(in the rows, 128 means zero)
Each row of numbers stands for one thing and depends on some of the facts below. Use the named rows to name the rest.

There are 3 kinds of fact about the things: α, τ, θ.
bedra α:60 τ:natrar θ:rozogres, sutrive, klemar
bilik α:242
bipir α:93 τ:gafos
brekleklim α:93 τ:gidreskul θ:rozogres
brigaker α:104 τ:guras
brilerek α:60 τ:fesaklen
brumo α:767 τ:klostan
bube α:104 θ:zinul
bubos α:93 τ:plegro
bubre α:93
dabre α:384 τ:vigrik
dakanen α:60 τ:sotru
doposken α:767
druri α:242 τ:retok
dubuva α:60
fesaklen α:242 τ:sutrive θ:sotru
figre α:767 τ:flitron θ:gifun, plegro
flitron α:384
gafos α:93 τ:bedra
genur α:60 τ:kovasir
gidreskul α:242 τ:zuronek
gifun α:6 τ:dubuva
gobir α:384
guras α:767 τ:vipe θ:plubu, vamas, retok, bubos
klemar α:242 τ:bipir
klostan α:60 θ:plukoska, gafos, retok
kluken α:384 θ:nabam, dabre, brilerek
kovasir α:93 θ:gifun, gobir, genur
manem α:384 θ:druri
moplin α:242 τ:bubos θ:dakanen, brilerek, gobir
mopo α:242 θ:retok, noza
nabam α:384
nanapu α:104 τ:brekleklim θ:natrar, doposken, dabre, bubos, genur
natrar α:104 τ:kluken
noza α:767 τ:moplin
nugrir α:384 τ:genur
pezer α:767 θ:bubos, bubre
plegro α:242 τ:dabre
plubu α:104 τ:zoteflu
plukoska α:93
retok α:384 τ:vamas
rozogres α:242 τ:druri
sagra α:93 τ:dakanen θ:gidreskul
skitri α:242 θ:zikiska, nabam, genur
skudas α:60 θ:dubuva, plegro
sotru α:6 τ:figre
stekar α:242 τ:nugrir θ:rozogres, zinul, brigaker
stoflin α:93 θ:brumo, bubre, vipe
sutrive α:767
vamas α:767
veflun α:767 τ:zinul θ:brigaker
vigrik α:242 θ:noza
vipe α:767 τ:brumo
zikiska α:93 τ:brilerek
zilu α:767 θ:dakanen, dabre, dubuva, bubre
zinul α:60 τ:bilik
zoplin α:60 θ:zikiska, vamas, retok, genur
zoteflu α:6 τ:sagra θ:vamas, flitron, gidreskul
zuronek α:6 θ:dabre, gobir, nugrir

Named rows:
[109 111 121 106 111  95 116 152 112  84 130 148 132 142 170 148 184 119
  92 142 122 108 110 155 173 131 152 110 131 151 132  93 105 162  89 117
 115 119 112 138 174 146 148 179 176  94 111 108 102 148 104 127 157 137
 147 102 179 155 123 128 112 147 185 132] : vigrik
[113 108 161 132 165 138  98 120 103 124 115 156 131 128  97 104 103 166
 171 112 101  98 132 130 113 144 154 133 109 111 142  87 144 143 145  97
  79 110 142 152  96 145 136 174  90 195 130 133 208  86 162  99  72 100
 118 161 114 114 160 126 185  94 110 102] : zilu
[175 148 137 122 129 143 114  91 120 131 168 116 132  90 114 131 128  98
 151 128 139 112 135 118 105 107 120 120 133 143 121 147 108 109 175  97
 128 161 145 124  73  85 126 102 122 161 108 123 144 144 105 202  98 102
 128 113 127  86 109 152 128 145 118 104] : gobir
[ 97 153 109 145 123 123 135 119  78 160  80 129  93 125 174 129  95 146
 146 145 130 142 112  88 150 134 140 132 143 163  85 109 132 105 101 115
  70 137 132 106 113 152 130 137 137 153 127 115 173 109 109  89 131 120
 117 121 124 152 113 129 135 123  75 124] : dubuva
[155 125 100 120  46 163 123 121 181 131 131 119 156  94 169  95  45 136
 100 108 141 109 158 105 197 137  64 108  49 101 151 154 201 134 134 135
 133 110 104 165 142 162 120 119  82 134 170 157  95 107 106 161 148 149
 127 145  88 147  99  52 100  72 101 119] : plubu
[135 152 138 172 172  69 103 128 126 140 123  95 106 175  97 116 125 140
 160  93 112 151  90 127 107 124 128  75 134 110 155 123 136 133  75 106
 141 113  86 144 121 162 133 159  96 163 104 128 146 135 134 145 145 139
 137 124 123 158 150 112 155  75  85 131] : bubre
[110 168 122 151 114 149 152 105  96 155 107 129  95 131 166 130 112 144
 142 141 139 138 135  89 146 124 143 171 126 149  77 118 122  93 120 135
 104 159 143  85 120 146 132 110 126 142 135 122 157 104 118  93 121 118
 108 123 121 131 123 134 128 147  77 124] : brilerek
[ 86 114 152 113 137 145 130 156 115 119 122 168 140 118  80 121 122 152
 159 120 123 110 132 134 115 152 140 144 137 114 144 105 135 148 143 135
  91  95 158 161 134 126 130 158 121 153 129 125 164 116 153  82 115 117
 119 152 115 127 142 145 172 114 131 125] : brumo
[ 69 152 112 106 126 141 176 147  81 143 101 153 114 137 186 139 128 125
 116 128 154 136 132 113 168 132 128 180 139 182 112 111 110 126  92 162
  76 100 140 111 158 152 132 127 123  92 112 105 115 157 103 100 183 120
 136  86 127 164  92 150 106 178  95 126] : klostan
[155  72 100 149 173 167  98  58 122 131 120  62 138 110 149 123 101 117
 134 165  93 103 126 113  61 118 107 146 121 110  74 118 119 113 125 117
 117 166 123  91 102 129 130 132 123 116 156 111 165 121 176 139 109  92
 144 127 148  95 115 193 108 144 115  92] : zuronek
[ 88 156 104 128  84 148 170 144 117 165  98 125  97 102 146 131 120 132
 150 149 141 162 119  84 139 140 146 132 160 153  60 147 124  95 123 151
 124 139 151 110 132 133 119 105 165 111 141 124 142 114 103  64 135 134
 100 129 120 148 111 135 118 132 100 147] : zinul
[139 132 115 118  80 124 134 157 166 120 135 123 127 118 117 137 178 132
 100 156 117 151 112 114 134 143 167  99 145 117  93 166 128 132 156 119
 209 167 124 121 159 110 112 122 221  93 161 140  95  96 118  91 111 159
 106 154 161 113 144 110 115 109 206 168] : rozogres
[120 114 124 135  76 159 125 146 192 140 123 129 116  76  84 140 111 122
 117 143 123 119 109 103 137 131  74 104 128  92 116 144 147  81 176 145
 153 147 130 130 141 132 133 114 131 105  91 124 119 106 116 118 161 179
  95 174 105 142 111  82 115  96 162 127] : brigaker
[143 126 102 122  64 129 146 161 181 122 130 116 125  96 111 144 180 128
 107 167 113 159 109 116 138 140 176  90 163 109  76 178 128 128 167 138
 215 163 138 123 161 104 107 102 243  86 177 147  85  88 112  79 118 170
  92 160 157 107 151 117 106 101 220 179] : stekar
[172 149 138 116 124 132 118 110 121 125 174 119 142  90 111 131 126  95
 146 128 144 108 132 125 116 104 115 111 138 152 133 148 108 106 163 110
 125 157 136 139  81  69 127  97 126 149 113 129 126 160 102 214 109 110
 133 113 122  92 100 134 118 143 116 106] : nabam
[179 122 132 125 120 146 131  84 126 100 145 153 143 168 188 139 175 119
  57 153 129 107 159 152 149  95 136 174  93 134 118 126 109 139 146 146
 163 168 142  56 145 131 124 100 130  94 144 131  85 100 131 157 110 106
 144 120 172  96 136 147  88 185 201 131] : skitri
[134 120 114 130 105 107 107 139 126  98 119 123 127 152 148 134 164 130
  85 145 109 127 122 125 159 125 163 108 118 146 115 114 124 146 118 103
 157 144 109 121 136 137 131 156 166 121 132 127 112 107 117 121 116 135
 138 127 174 125 149  95 127 114 172 134] : druri
[ 95 156 114 143 114 134 140 123  83 155  80 117  96 126 158 124 108 151
 153 141 120 148 118  74 150 131 150 136 122 167  80 111 128 107 110 113
  93 143 120 112 115 157 129 143 136 154 130 115 175 107 111  94 111 128
 113 126 125 142 121 112 143 119  71 119] : skudas
[138 119 117 117  83 164 119 141 190 136  96 126 124  60 116 138 108 106
 117 140 129 114  93 105 135 130  76 103 145 100 110 155 152  95 174 154
 145 145 137 129 152 140 129 108 128 105  97 136 115 101 112 113 179 164
  94 167 104 148 114 102 103  98 161 147] : bube

Rows to name:
Some rows may be things named above.
[164 128 145 167 133 132  98  86 111 104 147 137 118 162 146 142 179 139
  92 146  93 108 123 123 140 100 158 141 103 126 101  99 110 119 138 102
 168 192 128  71 114 142 130 129 152 133 130 122 147  83 133 146  75 117
 121 150 173  99 166 111 127 138 185 113] | moplin
[164 143 101 143 126  73 127 127 158 140 130  89 134 158 154  93  82 124
 137  83 144 162 140 147 140 133 116  92 105  96 173 164 174 171  66 143
 148  64  80 163 128 149 116 107  78 143 184 174  91 127 130 145 155 129
 152 103  96 153 123 121 115  71  65 169] | sagra
[149  68 119  92 156 126 105 132 136 126  61 157 127 116 143  92  66 144
 109 117 142 131 165 161 134 166 134 162 129 111 171 149 163 176 179 130
 109  89 148 158  82  97  99 110  45 163 166 183 139 102 150  71  55 104
 119 126  98  98 152 121 150 124  99 146] | figre
[113 112 148 100 146 143 129 150 133 128 122 170 139  90 103 125 127 137
 157 130 133 107 120 137 115 151 146 148 161 111 134 118 141 156 148 145
  89  82 154 154 138 120 129 144 123 146 134 145 149 112 150  76 117 113
 125 145 116 124 142 174 153 122 145 147] | sutrive
[ 91 111 119  95 109 113 139 170 113  82 136 156 146 167 174 137 172 111
  54 127 140 133 157 170 194 125 133 135 101 162 161 113 114 173  84 127
 144 105 108 134 191 138 134 160 161  75 118 109  60 176 105 146 156 139
 155  95 165 158 119  89 103 172 173 127] | mopo
[ 93 114 125  91 107 105 141 167 120  85 147 156 147 161 176 145 172 120
  54 125 140 134 157 173 193 131 129 135  97 168 165 101 108 163  96 133
 150 100 111 141 183 144 132 157 152  78 120 107  51 177 106 142 153 142
 156  98 169 143 121  98  94 165 172 122] | mopo
[121 113 160 141 158 136  98 121 101 124 113 161 137 124  88 111 104 170
 172 115  94 101 136 123 112 146 147 140 116 114 146  83 144 148 151  91
  73 119 138 147 102 140 135 170  97 196 135 130 213  89 163 102  74 102
 122 159 120 112 167 122 192 104 106 100] | zilu
[193 145 149 130 142 139 105  75  99 132 176 120 129  93 125 134 147  94
 159 137 127  78 106 119  89  89 131 123 156 144 106 134  95 101 156 102
  90 173 154  99  76  88 141 101 125 170  93 120 166 139 110 229 107  81
 144 111 140  88 115 167 123 139 124  96] | kluken
[122 121 142 144 117 159 110 119 152 124 116 141 119  96 120 146 111 119
 119 142 116  91  94 103 152 111  72 116 122 115 127 118 132  96 148 129
 111 145 131 117 144 157 150 135 106 127  62 107 145 114 125 150 181 154
 115 163 114 153 109 108 118 107 148 120] | natrar
[156 124  98 124  47 157 116 125 176 130 121 119 159  97 175  95  55 135
  97 107 137 110 155 110 190 146  60 105  53 107 149 160 199 133 135 135
 136 103 105 171 135 159 121 112  83 139 164 148  93 109 117 159 155 144
 123 147  90 153  95  46  94  77 100 121] | plubu
[ 87 111 161 112 147 124 112 155 108 109 119 164 136 137  92 110 100 157
 151 109 122 110 140 139 129 153 142 134 122 122 158  80 145 156 125 106
  74  91 137 177 120 139 137 189 101 178 128 131 179 127 160  94 102 116
 125 147 114 130 145 124 182 116 104 106] | pezer
[107  80 100 141 145 168 126 105 132 132 134  68 147 123 119 127  97 137
 125 146 106 137 152 121  65 134  96 135 100 107  98 121 118 102 121 116
 161 164 112 129 124 122 123 142 151  83 163  99 138 148 174 126 117 130
 130 136 134 107 111 150 119 159 115  96] | gifun
[136  35  48 105 142 128 108 122 142 136  71  41 135  89 171  97  48 130
 104 145 119 153 156 126 102 163  91 118 111 122 130 150 154 159 125 102
 134 114  91 158  91 106  99 142 107  95 185 146 117 159 159  88  98 134
 140  96 122 112 105 133  99 131  81 129] | sotru
[ 58 122 173 106 134 149 152 186 129 112 144 184 148 132  64 134 139 153
 139 102 132 128 160 146 121 150 131 160 113 118 169  98 124 131 130 142
 107  93 162 171 157 121 137 165 128 114 116 106 120 149 159  88 126 135
 119 155 114 135 130 127 174 149 130 103] | noza
[ 59 152 114 107 117 140 177 142  85 144  94 148 116 130 180 143 131 121
 115 132 160 140 135 121 171 131 128 177 137 186 108 113 114 121  92 161
  73 105 140 115 157 150 134 116 127  92 112 104 122 163 102 102 177 123
 145  84 121 169  92 152 105 174  92 126] | klostan
[151 113 152 157 112 180 115  90 158 128 121 142 131 140 120 132 105 126
  88 128 121  93 143 112 142 108  56 149  62 113 144 119 134  81 170 132
 138 164 132  94 142 159 134 108  64 130  85 108 128 105 138 175 135 142
 122 162 107 125 116  90 119 137 127  95] | nanapu
[192 153 150 128 152 137 100  71 102 131 172 117 126  92 132 136 146  95
 168 135 127  78 108 123  99  92 126 121 150 148 101 129  92 100 167 105
  97 175 153 102  77  91 145 101 120 174  86 119 173 136 108 218 106  84
 139 121 130  89 114 173 127 146 124 107] | kluken
[114 154 126 139 121 165 172  91  98 164 116 153 109 151 187 140 125 131
 110 136 151 127 150 111 137 103 127 199 115 151  84 132 107  92 133 165
 108 158 159  61 137 144 121  79 104 117 139 120 127 117 115 119 129 102
 124 107 114 119 108 158 106 185  94 124] | genur
[ 64 115 164  92 148 159 151 168 112 108 145 199 162 135  98 124 131 135
 113 103 151 110 165 177 139 153 123 176 108 137 190  87 117 161 125 157
  85  64 161 166 164 124 137 157  94 114 119 108 109 161 149 113 146 114
 146 123 106 128 123 149 156 168 126 114] | guras
[106 161 118 149 121 144 151 103  89 158 101 136  99 129 175 129 111 139
 140 145 129 141 131  88 138 123 144 164 123 153  83 120 123  93 122 138
 106 158 138  89 118 147 125 114 131 138 130 118 164 100 120 103 120 115
 115 124 121 131 115 123 134 143  86 118] | brilerek
[181  89  84  81 135  80 101 136 127 129  83  91 119  64 162 107  76  97
 112 123 160 141 143 156 144 143 113  86 160 163 177 167 140 154 172 100
 113  95 118 172  54  54 104 108  81 158 124 176 100 185  85 160  84 110
 142  69 108 104 103 112 111 130  83 137] | flitron
[142 130 110 122  72 126 127 150 164 119 130 128 121 118 130 135 181 133
 103 161 110 153 114 108 136 132 167  93 144 118  97 156 132 131 154 129
 215 165 120 121 153 114 111 123 223  97 163 137  88 100 110  95 116 164
 108 160 158 112 147 101 111 119 203 164] | rozogres
[172 160 142 130 137 122 108  95 103 127 180 106 128 100  96 128 142 106
 164 131 122  97 116 113 105  99 128 108 142 151 115 118  99  98 149  94
 101 165 139 130  83  81 145 117 132 174  95 110 168 142 110 214  91 108
 134 124 134  99 108 139 136 133 107  89] | dabre
[ 89 160 109 123  90 149 176 145 123 168 100 131 102  86 125 149 138 137
 161 161 135 165  95  80 131 135 159 131 187 140  48 148 117  76 126 162
 136 161 157  95 149 128 124  93 194 100 134 118 142 108 104  65 157 142
  92 146 121 145 106 144 117 131 131 162] | bedra
[119 136 139 138  97 112 120 143 137 105 144 134 124 161 121 143 176 145
  93 139 106 143 136 118 143 124 164 112 107 127 117 121 110 124 143 103
 183 163 115 116 153 136 125 147 196  98 129 113 110 120 118 120  96 155
 121 157 168 117 158  78 128 124 194 125] | klemar
[ 57 149 118 106 109 137 173 148  83 141  97 145 116 133 191 144 121 121
 117 130 157 137 136 119 163 129 129 169 137 176 100 115 107 118  76 167
  79 111 140 118 165 145 134 123 130  97 112  97 115 159  96 102 175 122
 130  83 120 164  94 147 101 171  90 127] | klostan
[213 141 157 181 210 119 131  67 145 148 141 120 124 194 144 133 152  97
 126 112 142 117 118 164  77  79 112 164 137  92 134 152 109 121 120 171
 153 138 129  59 122 139 129  71  60 136 125 148 123 112 148 177 153  96
 148 115 111 128 141 201 115 137 130 154] | kovasir
[118 150 129  78 120 126 141 151 119 114 181 126 150 114 110 136 132 104
 126 112 161 130 147 150 135 120 104 115 129 172 159 142  98 126 131 122
 109 114 138 159 119  82 135 122 141 122  85 104  76 212  92 207 145 120
 153  89 123 120  76 112 115 163 114 101] | retok

